Below are the code and all the weights of a small trained network. Each question names an input and a class and asks about switching units off, where a switched-off unit gives its printed mean instead of its output.

import numpy as np


def w(rows, s, z=0):
    codes = np.array(rows[::2]) - 128.0
    scale = np.full(codes.shape[1], s)
    scale[-1] = z or s
    return codes * scale


def norm(h):
    return h / np.sqrt((h * h).mean(-1, keepdims=True) + 1e-5)


def f(y):
    return y / 2 * (1 + np.tanh(0.7978845608 * (y + 0.044715 * y**3)))


def log_softmax(a):
    a = a - a.max(-1, keepdims=True)
    return a - np.log(np.exp(a).sum(-1, keepdims=True))


def net(x, mask):
    res = np.array(x, float).reshape(1, 6) / 4 @ E
    u = 0
    for l in range(3):
        y = f(norm(res) @ A[l][:, :-1].T + A[l][:, -1])
        res = res + np.where(mask[u : u + 9], y, B[l][:, -1]) @ B[l][:, :-1]
        u += 9
    return log_softmax(norm(res)[-1] @ U[:, :-1].T + U[:, -1])


A, B = {}, {}
E = w([
[125,129,127,128,132],'x0',
[104,134,143,92,7],'x1',
[84,138,81,100,140],'x2',
[186,138,134,2,157],'x3',
[195,71,37,139,88],'x4',
[128,127,127,127,129],'x5',
],0.00065)
A[0] = w([
[114,108,110,123,136,76],'0.n0',
[123,114,148,111,123,188],'0.n1',
[91,96,137,137,85,46],'0.n2',
[194,179,14,143,97,136],'0.n3',
[140,77,135,90,164,80],'0.n4',
[130,138,180,158,149,209],'0.n5',
[48,253,197,115,154,118],'0.n6',
[169,150,53,145,111,57],'0.n7',
[153,123,86,130,107,12],'0.n8',
],0.0025,0.0011)
B[0] = w([
[115,148,148,115,143,94],'0.n0',
[180,122,120,197,120,172],'0.n1',
[145,202,99,94,199,93],'0.n2',
[109,27,218,112,125,150],'0.n3',
[99,196,123,126,111,104],'0.n4',
[232,82,121,107,47,219],'0.n5',
[125,3,131,113,123,254],'0.n6',
[56,75,168,85,133,90],'0.n7',
[87,118,165,117,158,60],'0.n8',
],0.0018,0.00083)
A[1] = w([
[67,181,166,105,35,120],'1.n0',
[81,133,122,110,110,1],'1.n1',
[69,211,229,124,159,100],'1.n2',
[115,163,156,111,48,52],'1.n3',
[73,143,137,106,91,83],'1.n4',
[3,148,24,78,161,161],'1.n5',
[126,107,122,225,110,187],'1.n6',
[184,140,116,38,146,238],'1.n7',
[134,183,173,151,205,129],'1.n8',
],0.0028,0.0007)
B[1] = w([
[223,135,21,153,114,160],'1.n0',
[178,118,115,179,172,77],'1.n1',
[117,15,31,95,82,91],'1.n2',
[198,132,63,194,162,130],'1.n3',
[201,140,92,131,135,111],'1.n4',
[246,120,250,209,82,134],'1.n5',
[114,184,166,35,102,254],'1.n6',
[40,196,169,128,76,220],'1.n7',
[188,101,38,153,66,127],'1.n8',
],0.0018,0.00089)
A[2] = w([
[72,124,88,216,107,84],'2.n0',
[4,155,165,135,104,211],'2.n1',
[86,149,113,204,110,97],'2.n2',
[172,121,79,161,118,78],'2.n3',
[148,109,170,119,82,126],'2.n4',
[139,149,203,149,128,1],'2.n5',
[113,138,126,155,247,129],'2.n6',
[123,12,133,123,116,136],'2.n7',
[154,212,118,149,93,106],'2.n8',
],0.0032,0.00063)
B[2] = w([
[122,180,158,60,103,141],'2.n0',
[205,101,100,101,188,246],'2.n1',
[135,170,173,51,161,141],'2.n2',
[141,71,111,83,160,105],'2.n3',
[107,120,97,178,170,199],'2.n4',
[135,78,149,168,119,155],'2.n5',
[199,120,64,132,3,129],'2.n6',
[81,79,83,82,167,174],'2.n7',
[171,62,132,136,192,150],'2.n8',
],0.0025,0.0012)
U = w([
[188,148,40,138,35,162],'0',
[108,235,209,40,143,147],'1',
[140,90,139,134,171,162],'2',
[27,59,79,89,139,126],'3',
[137,104,190,220,134,115],'4',
[144,121,134,131,171,136],'5',
[58,204,86,193,142,18],'6',
[42,255,58,212,136,2],'7',
],0.0079,0.007)

Each question gives the input, the list of numbers given to net, and the class t.
The units are the neurons (one row each of A and B). Each row of codes is followed by its name. A weight is (code - 128) times the scale printed after its matrix; where a second scale follows, it is the last column's (A, B and U).
mask holds one flag per neuron, layer by layer. A switched-off neuron (its flag False) gives its mean, the last column of its row in B, instead of its output. The means were averaged over made-up inputs and are rounded, as every weight is.
A unit's drop is (log p(t) with every unit on - log p(t) with that unit switched off) / (log p(t) with every unit on - log p(t) with every unit switched off).
The circuit of an input: a set's keep is (log p(t) with only the set's units on - log p(t) with every unit switched off) / (log p(t) with every unit on - log p(t) with every unit switched off). Starting from the 12 units with the biggest drops (on a tie, the unit counted first), units are removed one at a time, each time the one whose removal leaves the highest keep (on an exact tie, the one counted first), for as long as the keep stays at least 0.8.
units of the circuit, in order: the units of the circuit, biggest drop first
top k neurons: the k neurons with the biggest drops, biggest first
k most important neurons of layer l: the k neurons of layer l with the biggest drops, biggest first
input [0,-1,-2,-6,-1,-5], class 1: units of the circuit, in order => 2.n2; 2.n0
input [7,8,8,-5,-2,-3], class 0: units of the circuit, in order => 1.n0
input [3,-1,1,0,5,0], class 3: 2 most important neurons of layer 0 => 0.n3; 0.n7
input [-5,6,0,-4,-7,-5], class 3: 3 most important neurons of layer 1 => 1.n2; 1.n7; 1.n5
input [-1,0,4,7,4,-3], class 1: units of the circuit, in order => 1.n7; 0.n6; 1.n2
input [-5,1,8,2,8,3], class 3: top 2 neurons => 0.n3; 2.n7
input [7,-6,-8,5,-2,-5], class 4: top 2 neurons => 1.n7; 0.n5
input [0,-4,8,-8,1,-5], class 1: units of the circuit, in order => 2.n0; 2.n2
input [-6,-2,8,-6,5,-1], class 4: top 3 neurons => 1.n5; 0.n6; 1.n2
input [-1,-5,-5,-2,-1,-4], class 0: top 4 neurons => 1.n5; 2.n6; 1.n7; 0.n3
input [-1,2,4,1,-5,0], class 3: top 3 neurons => 0.n6; 2.n7; 1.n6
input [1,-6,6,-3,-5,6], class 0: 2 most important neurons of layer 0 => 0.n3; 0.n7
input [6,-1,-4,-5,6,2], class 3: units of the circuit, in order => 0.n3; 2.n7
input [-4,3,5,0,-3,-8], class 2: units of the circuit, in order => 1.n5; 0.n6
input [-3,-8,-6,2,4,3], class 0: top 3 neurons => 2.n6; 1.n5; 0.n6
input [-3,-5,3,-4,1,5], class 0: units of the circuit, in order => 2.n6
input [4,-1,-1,0,5,-3], class 3: units of the circuit, in order => 0.n3; 2.n7
input [-2,-4,8,0,3,7], class 4: top 2 neurons => 1.n5; 0.n6
input [4,5,3,-8,-5,-2], class 1: top 2 neurons => 2.n0; 2.n2
input [-2,0,0,2,-4,-7], class 2: units of the circuit, in order => 0.n6
